Below is a small trained network, with its code and all its weights. Each question gives an input and a class and asks what happens when units are switched off, that is, made to give their printed mean instead of their output.

import numpy as np


def w(rows, s, z=0):
    codes = np.array(rows[::2]) - 128.0
    scale = np.full(codes.shape[1], s)
    scale[-1] = z or s
    return codes * scale


def f(y):
    return np.maximum(y, 0)


def log_softmax(a):
    a = a - a.max(-1, keepdims=True)
    return a - np.log(np.exp(a).sum(-1, keepdims=True))


def net(x, mask):
    res = np.array(x, float).reshape(1, 7) / 4 @ E
    y = f(res @ A[0][:, :-1].T + A[0][:, -1])
    res = res + np.where(mask, y, B[0][:, -1]) @ B[0][:, :-1]
    return log_softmax(res[-1] @ U[:, :-1].T + U[:, -1])


A, B = {}, {}
E = w([
[126,127,119,128,122,135,127,120,138,129],'x0',
[127,124,132,128,130,126,123,129,118,125],'x1',
[156,48,3,160,113,107,63,216,86,134],'x2',
[195,68,110,136,46,76,228,74,49,119],'x3',
[61,202,62,133,148,209,197,125,77,73],'x4',
[166,73,61,2,228,89,127,59,189,34],'x5',
[184,80,147,108,184,225,170,146,92,198],'x6',
],0.0071)
A[0] = w([
[175,98,116,94,74,115,175,82,48,88,51],'neuron 1',
[102,154,112,132,94,33,88,114,163,46,67],'neuron 2',
[202,108,66,6,205,110,131,69,187,30,2],'neuron 3',
[207,95,143,77,183,189,140,137,122,131,60],'neuron 4',
[200,67,160,101,197,217,154,158,99,192,64],'neuron 5',
[186,56,220,106,118,51,46,120,171,191,161],'neuron 6',
[140,76,1,144,144,114,94,186,80,126,110],'neuron 7',
[127,169,198,86,139,142,211,28,173,110,116],'neuron 8',
[171,76,138,133,112,73,228,79,83,124,5],'neuron 9',
[70,150,166,85,226,174,49,193,181,121,44],'neuron 10',
],0.0072,0.0031)
B[0] = w([
[83,63,120,191,221,89,182,178,185,164,201],'neuron 1',
[96,40,209,133,70,158,114,138,184,60,187],'neuron 2',
[227,209,185,175,68,203,175,224,72,179,255],'neuron 3',
[121,116,173,146,82,161,86,150,197,35,182],'neuron 4',
[61,61,220,101,30,119,119,89,218,57,207],'neuron 5',
[69,190,40,47,168,238,232,124,43,105,233],'neuron 6',
[96,170,195,3,155,99,9,53,70,182,221],'neuron 7',
[84,137,142,72,184,104,5,113,80,184,232],'neuron 8',
[94,76,75,204,184,89,127,174,148,197,202],'neuron 9',
[168,59,48,199,192,58,212,165,198,200,207],'neuron 10',
],0.0066,0.0088)
U = w([
[71,153,68,83,176,203,187,127,50,119,234],'0',
[224,195,215,221,30,164,122,255,67,190,32],'1',
[153,21,80,221,242,29,150,133,202,195,21],'2',
[120,141,200,42,205,81,14,42,73,177,2],'3',
[120,35,237,154,27,98,91,120,219,15,109],'4',
[129,132,104,113,128,128,152,107,119,118,230],'5',
[135,124,118,125,133,142,121,92,112,126,200],'6',
],0.0064,0.004)

Each question gives the input, the list of numbers given to net, and the class t.
The units are the neurons (one row each of A and B). Each row of codes is followed by its name. A weight is (code - 128) times the scale printed after its matrix; where a second scale follows, it is the last column's (A, B and U).
mask holds one flag per neuron, in row order. A switched-off neuron (its flag False) gives its mean, the last column of its row in B, instead of its output. The means were averaged over made-up inputs and are rounded, as every weight is.
A unit's drop is (log p(t) with every unit on - log p(t) with that unit switched off) / (log p(t) with every unit on - log p(t) with every unit switched off).
The circuit of an input: a set's keep is (log p(t) with only the set's units on - log p(t) with every unit switched off) / (log p(t) with every unit on - log p(t) with every unit switched off). Starting from all 10 units, units are removed one at a time, each time the one whose removal leaves the highest keep (on an exact tie, the one counted first), for as long as the keep stays at least 0.8.
units of the circuit, in order: the units of the circuit, biggest drop first
unit that matters most: the unit with the biggest drop
top k neurons: the k neurons with the biggest drops, biggest first
drop of u: that unit's drop, to one decimal
input [-2,1,-6,-7,1,7,1], class 1: unit that matters most -> neuron 3
input [-3,-2,2,-2,0,3,-8], class 4: top 2 neurons -> [neuron 2; neuron 6]
input [4,-1,8,-1,3,8,-1], class 1: top 2 neurons -> [neuron 3; neuron 8]
input [5,0,-3,-7,2,-6,-5], class 2: units of the circuit, in order -> [neuron 10; neuron 3]
input [5,-6,-1,7,3,4,-4], class 2: top 3 neurons -> [neuron 1; neuron 9; neuron 6]
input [-2,-1,8,-5,1,-2,3], class 3: top 2 neurons -> [neuron 7; neuron 3]
input [-5,7,5,7,4,-4,8], class 4: units of the circuit, in order -> [neuron 5; neuron 3]
input [0,-1,-8,4,4,-6,2], class 3: top 3 neurons -> [neuron 8; neuron 3; neuron 6]
input [8,1,4,1,-7,1,8], class 4: top 2 neurons -> [neuron 5; neuron 4]
input [8,0,0,8,4,-1,5], class 2: top 2 neurons -> [neuron 1; neuron 9]
input [0,2,-8,1,2,-3,2], class 3: top 2 neurons -> [neuron 8; neuron 3]
input [5,-3,2,-6,1,3,5], class 2: top 3 neurons -> [neuron 10; neuron 6; neuron 2]
input [1,6,-2,-2,1,-1,7], class 4: units of the circuit, in order -> [neuron 5; neuron 6]
input [-7,2,-4,-4,1,4,-8], class 4: unit that matters most -> neuron 2
input [4,3,6,-3,5,3,7], class 4: units of the circuit, in order -> [neuron 5; neuron 6]
input [3,6,-6,5,5,1,-4], class 3: top 2 neurons -> [neuron 8; neuron 6]
input [-6,-7,5,0,6,8,6], class 1: drop of neuron 3 -> 0.9
input [-6,-2,-8,-8,-8,3,-3], class 0: drop of neuron 2 -> 0.0
input [-8,-2,0,0,-8,-1,4], class 0: drop of neuron 6 -> 1.3
input [5,-6,3,-6,5,-1,-6], class 2: unit that matters most -> neuron 10
